Below is a small trained network, with its code and all its weights. Each question gives an input and a target symbol and asks what happens when units are switched off, that is, made to give their printed mean instead of their output.

import numpy as np


def w(rows, s, z=0):
    codes = np.array(rows[::2]) - 128.0
    scale = np.full(codes.shape[1], s)
    scale[-1] = z or s
    return codes * scale


def norm(h):
    return h / np.sqrt((h * h).mean(-1, keepdims=True) + 1e-5)


def f(y):
    return np.maximum(y, 0)


def softmax(a):
    e = np.exp(a - a.max(-1, keepdims=True))
    return e / e.sum(-1, keepdims=True)


def log_softmax(a):
    a = a - a.max(-1, keepdims=True)
    return a - np.log(np.exp(a).sum(-1, keepdims=True))


def net(x, mask):
    ids = ['ΔΘΛΞΠεψ'.index(c) for c in x.split()]
    T = len(ids)
    res = E[ids] + P[:T]
    u = 0
    for l in range(3):
        q, k, v = (norm(res) @ M[l].T for M in (Q, K, V))
        z = softmax(np.where(np.tri(T) > 0, q @ k.T / 4**0.5, -1e9)) @ v
        res = res + np.where(mask[u], z, O[l][:, -1]) @ O[l][:, :-1]
        u += 1
        y = f(norm(res) @ A[l][:, :-1].T + A[l][:, -1])
        res = res + np.where(mask[u : u + 4], y, B[l][:, -1]) @ B[l][:, :-1]
        u += 4
    return log_softmax(norm(res)[-1] @ U[:, :-1].T + U[:, -1])


Q, K, V, O, A, B = {}, {}, {}, {}, {}, {}
E = w([
[113,167,139,121,110,169,161,183],'Δ',
[202,156,151,152,89,155,202,169],'Θ',
[106,134,85,193,170,61,151,6],'Λ',
[198,146,175,132,187,104,112,53],'Ξ',
[82,71,237,237,152,202,105,116],'Π',
[204,116,104,177,129,185,90,183],'ε',
[57,67,128,123,78,3,122,190],'ψ',
],0.017)
P = w([
[83,146,46,134,154,75,126,123],'0',
[150,166,136,154,28,136,165,6],'1',
[160,181,137,170,70,145,181,1],'2',
[110,182,144,113,75,184,113,23],'3',
[85,173,125,96,151,198,114,89],'4',
[109,151,167,144,178,171,122,131],'5',
[135,126,192,160,149,168,113,102],'6',
[150,137,170,171,145,121,80,62],'7',
[138,152,205,177,145,148,62,63],'8',
],0.0097)
Q[0] = w([
[107,39,114,58,196,174,166,163],'0.h0',
[128,100,60,66,148,185,180,93],'0.h0',
[113,152,137,104,141,165,2,108],'0.h0',
[75,83,99,46,158,117,117,168],'0.h0',
],0.006)
K[0] = w([
[174,176,106,118,57,155,200,66],'0.h0',
[147,138,175,112,3,96,92,67],'0.h0',
[172,213,190,147,75,60,122,218],'0.h0',
[90,146,99,194,93,137,226,46],'0.h0',
],0.0049)
V[0] = w([
[93,232,172,82,119,92,219,162],'0.h0',
[179,90,64,168,2,124,123,148],'0.h0',
[147,61,213,163,47,73,166,88],'0.h0',
[241,135,156,97,170,173,151,89],'0.h0',
],0.0094)
O[0] = w([
[201,83,97,182,6,80,143,119,141],'0.h0',
[115,171,196,188,246,56,133,152,60],'0.h0',
[149,56,211,88,206,144,192,170,169],'0.h0',
[192,138,105,88,130,121,74,115,255],'0.h0',
],0.012,0.0036)
A[0] = w([
[115,158,164,99,81,1,18,232,250],'0.n0',
[186,79,215,53,150,106,45,93,223],'0.n1',
[74,49,187,85,98,109,136,107,148],'0.n2',
[157,121,114,143,105,228,95,149,178],'0.n3',
],0.0077,0.0017)
B[0] = w([
[217,176,175,149,149,130,224,169,158],'0.n0',
[52,73,47,183,136,82,251,59,255],'0.n1',
[250,187,88,69,118,203,237,101,166],'0.n2',
[122,78,142,135,254,225,138,104,222],'0.n3',
],0.0062,0.0074)
Q[1] = w([
[114,190,113,26,81,88,60,200],'1.h0',
[128,146,159,135,102,144,103,2],'1.h0',
[85,104,243,217,138,46,85,210],'1.h0',
[69,91,56,74,76,99,88,153],'1.h0',
],0.0071)
K[1] = w([
[137,181,155,58,107,143,164,101],'1.h0',
[120,42,100,149,93,122,109,147],'1.h0',
[140,254,104,98,58,153,173,150],'1.h0',
[151,151,183,123,114,113,179,206],'1.h0',
],0.0094)
V[1] = w([
[38,2,158,155,90,69,116,217],'1.h0',
[160,147,65,52,176,90,63,154],'1.h0',
[80,134,38,118,158,16,241,71],'1.h0',
[190,47,113,43,124,143,168,198],'1.h0',
],0.0083)
O[1] = w([
[157,252,187,78,97,139,166,96,2],'1.h0',
[68,133,55,60,165,53,119,171,53],'1.h0',
[135,89,158,49,127,138,63,110,207],'1.h0',
[183,112,92,126,207,115,178,117,70],'1.h0',
],0.013,0.0078)
A[1] = w([
[131,155,114,161,133,78,147,111,4],'1.n0',
[154,175,96,133,177,163,145,2,123],'1.n1',
[125,117,106,102,100,109,109,186,155],'1.n2',
[208,162,75,133,96,162,180,185,141],'1.n3',
],0.0087,0.0031)
B[1] = w([
[121,87,151,131,154,103,84,124,130],'1.n0',
[95,79,115,169,102,176,117,95,253],'1.n1',
[121,127,184,58,139,96,151,211,148],'1.n2',
[143,69,109,139,155,166,104,248,166],'1.n3',
],0.012,0.0055)
Q[2] = w([
[197,191,144,117,121,96,251,86],'2.h0',
[115,246,45,97,76,93,176,204],'2.h0',
[141,254,79,44,117,63,84,123],'2.h0',
[84,145,200,132,179,91,105,133],'2.h0',
],0.0057)
K[2] = w([
[1,202,97,141,136,164,89,107],'2.h0',
[119,85,131,135,72,159,113,42],'2.h0',
[181,66,134,120,143,201,157,109],'2.h0',
[171,192,132,78,35,104,134,88],'2.h0',
],0.0077)
V[2] = w([
[71,230,84,29,224,65,146,31],'2.h0',
[52,131,196,200,143,253,61,123],'2.h0',
[178,141,70,126,84,245,119,112],'2.h0',
[38,101,96,140,48,121,159,149],'2.h0',
],0.0075)
O[2] = w([
[94,141,95,108,56,214,141,124,2],'2.h0',
[95,197,155,135,203,137,9,110,163],'2.h0',
[205,138,23,132,159,117,137,119,153],'2.h0',
[179,106,107,191,100,159,81,217,135],'2.h0',
],0.011,0.0093)
A[2] = w([
[197,92,120,163,163,90,235,59,205],'2.n0',
[195,2,170,67,193,115,125,179,254],'2.n1',
[123,108,113,85,78,146,75,112,155],'2.n2',
[138,201,39,182,2,99,119,187,228],'2.n3',
],0.0073,0.001)
B[2] = w([
[60,163,150,96,151,131,91,168,224],'2.n0',
[43,111,192,141,175,150,83,176,254],'2.n1',
[150,144,182,125,123,109,111,128,153],'2.n2',
[93,31,80,86,255,165,134,125,142],'2.n3',
],0.01,0.0089)
U = w([
[214,152,125,212,80,68,77,155,24],'Δ',
[104,119,211,142,141,43,187,144,50],'Θ',
[197,117,133,11,102,142,26,93,97],'Λ',
[93,70,50,133,97,166,159,149,168],'Ξ',
[96,254,81,148,234,155,129,118,191],'Π',
[22,220,107,155,66,93,68,152,146],'ε',
[107,186,157,160,84,213,190,98,249],'ψ',
],0.0068,0.002)

Each question gives the input, a string of symbols that net reads in full, and the target symbol t.
The units are the heads (4 rows each of Q, K, V and O) and the neurons (one row each of A and B). Each row of codes is followed by its name. A weight is (code - 128) times the scale printed after its matrix; where a second scale follows, it is the last column's (O, A, B and U).
mask holds one flag per unit, layer by layer, with each layer's heads first. A switched-off unit (its flag False) gives its mean, the last column of its rows in O or B, instead of its output. The means were averaged over made-up inputs and are rounded, as every weight is.
A unit's drop is (log p(t) with every unit on - log p(t) with that unit switched off) / (log p(t) with every unit on - log p(t) with every unit switched off).
The circuit of an input: a set's keep is (log p(t) with only the set's units on - log p(t) with every unit switched off) / (log p(t) with every unit on - log p(t) with every unit switched off). Starting from the 12 units with the biggest drops (on a tie, the unit counted first), units are removed one at a time, each time the one whose removal leaves the highest keep (on an exact tie, the one counted first), for as long as the keep stays at least 0.8.
circuit, biggest first: the units of the circuit, biggest drop first
top k neurons: the k neurons with the biggest drops, biggest first
k most important neurons of layer l: the k neurons of layer l with the biggest drops, biggest first
drop when u is switched off: that unit's drop, to one decimal
input Λ Ξ Λ, target Λ: circuit, biggest first : [1.h0]
input ε ε Ξ ε, target ε: circuit, biggest first : [0.h0; 1.h0; 2.h0]
input Π Ξ Π ε, target Π: circuit, biggest first : [0.h0; 2.h0]
input Θ Ξ Ξ Ξ, target Θ: circuit, biggest first : [2.h0; 0.h0; 2.n1]
input ε Ξ ψ, target ε: circuit, biggest first : [0.h0; 1.h0; 2.h0]
input Π Δ Θ, target Π: circuit, biggest first : [2.h0; 0.h0]
input Λ Θ Π Π, target Λ: circuit, biggest first : [1.h0; 0.n2]
input Θ Π Λ ψ, target Θ: circuit, biggest first : [0.h0; 2.h0]
input ψ Δ Λ Π Θ Π ε Ξ, target ψ: circuit, biggest first : [1.h0; 2.h0]
input Π Λ ε Ξ Δ Δ Λ ε, target Π: circuit, biggest first : [2.h0; 1.h0]
input ε Ξ Θ Δ, target ε: circuit, biggest first : [0.h0; 1.h0]
input Ξ Δ Ξ Θ Θ Ξ, target Ξ: circuit, biggest first : [0.h0; 1.h0]
input Π Π Ξ, target Π: 2 most important neurons of layer 0 : [0.n1; 0.n2]
input Ξ Δ Ξ Ξ Ξ Ξ Π Π Λ, target Ξ: circuit, biggest first : [0.h0; 1.h0; 2.h0; 0.n2]
input Δ Δ Ξ Δ ε, target Δ: circuit, biggest first : [0.h0]
input ε Δ Δ Λ Δ Ξ Π Θ Ξ, target ψ: top 2 neurons : [1.n1; 0.n1]
input Δ ε Π Π, target Δ: 2 most important neurons of layer 2 : [2.n1; 2.n0]
input Π ψ Π, target Π: top 2 neurons : [0.n2; 0.n1]
input Π Θ ψ ψ, target Π: 2 most important neurons of layer 0 : [0.n2; 0.n1]
input ε Δ Ξ, target ε: top neuron : [0.n3]
input Π Δ Λ Δ Δ Θ Δ, target Δ: drop when 1.n1 is switched off : 0.0
input Λ Δ Π Θ ψ Ξ Δ Θ Δ, target Λ: drop when 0.h0 is switched off : 0.4
input Θ Λ ε Π Δ, target Θ: drop when 0.h0 is switched off : 0.8
input Π Π Π ε ψ ψ, target Π: drop when 0.n2 is switched off : 0.2
